Here is a tiny trained network, its code and every weight. The questions are about switching its units off for an input and a target symbol, where a switched-off unit gives its printed mean instead of its output.

import numpy as np


def w(rows, s, z=0):
    codes = np.array(rows[::2]) - 128.0
    scale = np.full(codes.shape[1], s)
    scale[-1] = z or s
    return codes * scale


def norm(h):
    return h / np.sqrt((h * h).mean(-1, keepdims=True) + 1e-5)


def f(y):
    return y / 2 * (1 + np.tanh(0.7978845608 * (y + 0.044715 * y**3)))


def softmax(a):
    e = np.exp(a - a.max(-1, keepdims=True))
    return e / e.sum(-1, keepdims=True)


def log_softmax(a):
    a = a - a.max(-1, keepdims=True)
    return a - np.log(np.exp(a).sum(-1, keepdims=True))


def net(x, mask):
    ids = ['ΘΛΠημφ'.index(c) for c in x.split()]
    T = len(ids)
    res = E[ids] + P[:T]
    r = norm(res)
    for j in range(3):
        rows = slice(3 * j, 3 * j + 3)
        q, k, v = (r @ M[0][rows].T for M in (Q, K, V))
        z = softmax(np.where(np.tri(T) > 0, q @ k.T / 3**0.5, -1e9)) @ v
        o = O[0][rows]
        res = res + np.where(mask[j], z, o[:, -1]) @ o[:, :-1]
    y = f(norm(res) @ A[0][:, :-1].T + A[0][:, -1])
    res = res + np.where(mask[3:19], y, B[0][:, -1]) @ B[0][:, :-1]
    return log_softmax(norm(res)[-1] @ U[:, :-1].T + U[:, -1])


Q, K, V, O, A, B = {}, {}, {}, {}, {}, {}
E = w([
[3,149,130],'Θ',
[158,119,48],'Λ',
[199,113,82],'Π',
[146,126,56],'η',
[74,157,144],'μ',
[198,114,78],'φ',
],0.016)
P = w([
[156,203,131],'0',
[133,135,108],'1',
[128,125,156],'2',
[187,133,128],'3',
[95,89,143],'4',
[138,144,102],'5',
[120,68,158],'6',
[186,159,124],'7',
[68,74,177],'8',
[114,161,117],'9',
[73,64,179],'10',
[250,139,143],'11',
],0.014)
Q[0] = w([
[157,56,98],'h0',
[143,103,96],'h0',
[128,102,166],'h0',
[176,131,113],'h1',
[129,149,66],'h1',
[108,109,92],'h1',
[58,183,121],'h2',
[137,140,130],'h2',
[96,247,182],'h2',
],0.014)
K[0] = w([
[197,147,98],'h0',
[159,119,91],'h0',
[114,126,69],'h0',
[251,108,83],'h1',
[121,80,81],'h1',
[91,206,193],'h1',
[139,103,192],'h2',
[103,41,175],'h2',
[113,76,111],'h2',
],0.011)
V[0] = w([
[189,122,215],'h0',
[189,40,75],'h0',
[224,76,103],'h0',
[224,100,105],'h1',
[137,141,59],'h1',
[179,96,206],'h1',
[64,1,173],'h2',
[192,56,125],'h2',
[91,59,83],'h2',
],0.0091)
O[0] = w([
[76,242,173,33],'h0',
[75,217,134,149],'h0',
[1,129,246,139],'h0',
[161,67,160,107],'h1',
[120,65,109,199],'h1',
[113,115,163,20],'h1',
[194,63,27,1],'h2',
[147,118,70,78],'h2',
[182,79,150,132],'h2',
],0.0047,0.0039)
A[0] = w([
[150,133,176,124],'n0',
[244,186,46,188],'n1',
[203,111,120,7],'n2',
[183,82,123,215],'n3',
[2,74,66,133],'n4',
[126,26,113,252],'n5',
[96,126,78,117],'n6',
[189,91,100,190],'n7',
[202,132,144,166],'n8',
[91,160,153,157],'n9',
[141,167,106,95],'n10',
[165,59,162,133],'n11',
[60,38,200,213],'n12',
[99,100,121,157],'n13',
[110,187,162,71],'n14',
[64,141,138,128],'n15',
],0.012,0.0021)
B[0] = w([
[120,85,3,135],'n0',
[235,140,217,229],'n1',
[113,105,97,148],'n2',
[171,183,153,156],'n3',
[161,140,150,254],'n4',
[15,205,174,172],'n5',
[164,63,201,162],'n6',
[162,251,228,162],'n7',
[226,80,86,159],'n8',
[202,97,41,150],'n9',
[102,128,173,136],'n10',
[98,183,76,145],'n11',
[132,156,161,208],'n12',
[122,193,183,148],'n13',
[11,156,88,137],'n14',
[231,134,69,168],'n15',
],0.0054,0.0089)
U = w([
[119,254,130,113],'Θ',
[65,122,174,252],'Λ',
[130,140,118,24],'Π',
[128,135,117,70],'η',
[130,133,107,97],'μ',
[137,129,102,132],'φ',
],0.016,0.0044)

Each question gives the input, a string of symbols that net reads in full, and the target symbol t.
The units are the heads (3 rows each of Q, K, V and O) and the neurons (one row each of A and B). Each row of codes is followed by its name. A weight is (code - 128) times the scale printed after its matrix; where a second scale follows, it is the last column's (O, A, B and U).
mask holds one flag per unit, heads first, then neurons. A switched-off unit (its flag False) gives its mean, the last column of its rows in O or B, instead of its output. The means were averaged over made-up inputs and are rounded, as every weight is.
A unit's drop is (log p(t) with every unit on - log p(t) with that unit switched off) / (log p(t) with every unit on - log p(t) with every unit switched off).
The circuit of an input: a set's keep is (log p(t) with only the set's units on - log p(t) with every unit switched off) / (log p(t) with every unit on - log p(t) with every unit switched off). Starting from the 12 units with the biggest drops (on a tie, the unit counted first), units are removed one at a time, each time the one whose removal leaves the highest keep (on an exact tie, the one counted first), for as long as the keep stays at least 0.8.
units of the circuit, in order: the units of the circuit, biggest drop first
k most important neurons: the k neurons with the biggest drops, biggest first
heads that matter: for each layer, one digit per head in row order, 1 if its drop is at least 0.15 and else 0, layers parted by /
drop of u: that unit's drop, to one decimal
input φ Θ μ φ η, target Θ: heads that matter : 100
input Π φ Λ μ, target φ: heads that matter : 001
input Θ μ η φ η Θ Θ Π Λ, target Θ: units of the circuit, in order : h1; h0
input η Θ Λ Θ Π Λ μ, target Θ: heads that matter : 000
input Θ μ φ, target Θ: units of the circuit, in order : n1; h0
input Π η Θ, target Θ: heads that matter : 110
input μ Θ Λ Λ μ Θ Λ, target Λ: heads that matter : 100
input Λ Θ Π Θ Λ Θ Π, target Λ: units of the circuit, in order : h0; n1
input Θ Θ Θ μ Θ Π Π Θ φ, target Θ: 4 most important neurons : n12; n15; n6; n9
input Θ Π Π Θ Π Π Π Π η, target Θ: units of the circuit, in order : h1
input Λ η Θ Θ φ Θ φ, target Λ: units of the circuit, in order : h0; n5
input Θ Λ Π φ Π Θ μ Λ Λ Π Π, target Λ: 2 most important neurons : n7; n1
input φ Θ μ Θ Π, target Θ: 2 most important neurons : n12; n6
input φ Θ Θ Λ μ η η, target Λ: units of the circuit, in order : h0
input Π φ η μ, target φ: drop of n5 : 0.1
input Λ Θ Π, target Θ: drop of n11 : 2.0
input η φ μ φ Θ η Θ Π Π φ φ, target Λ: drop of h0 : 0.5
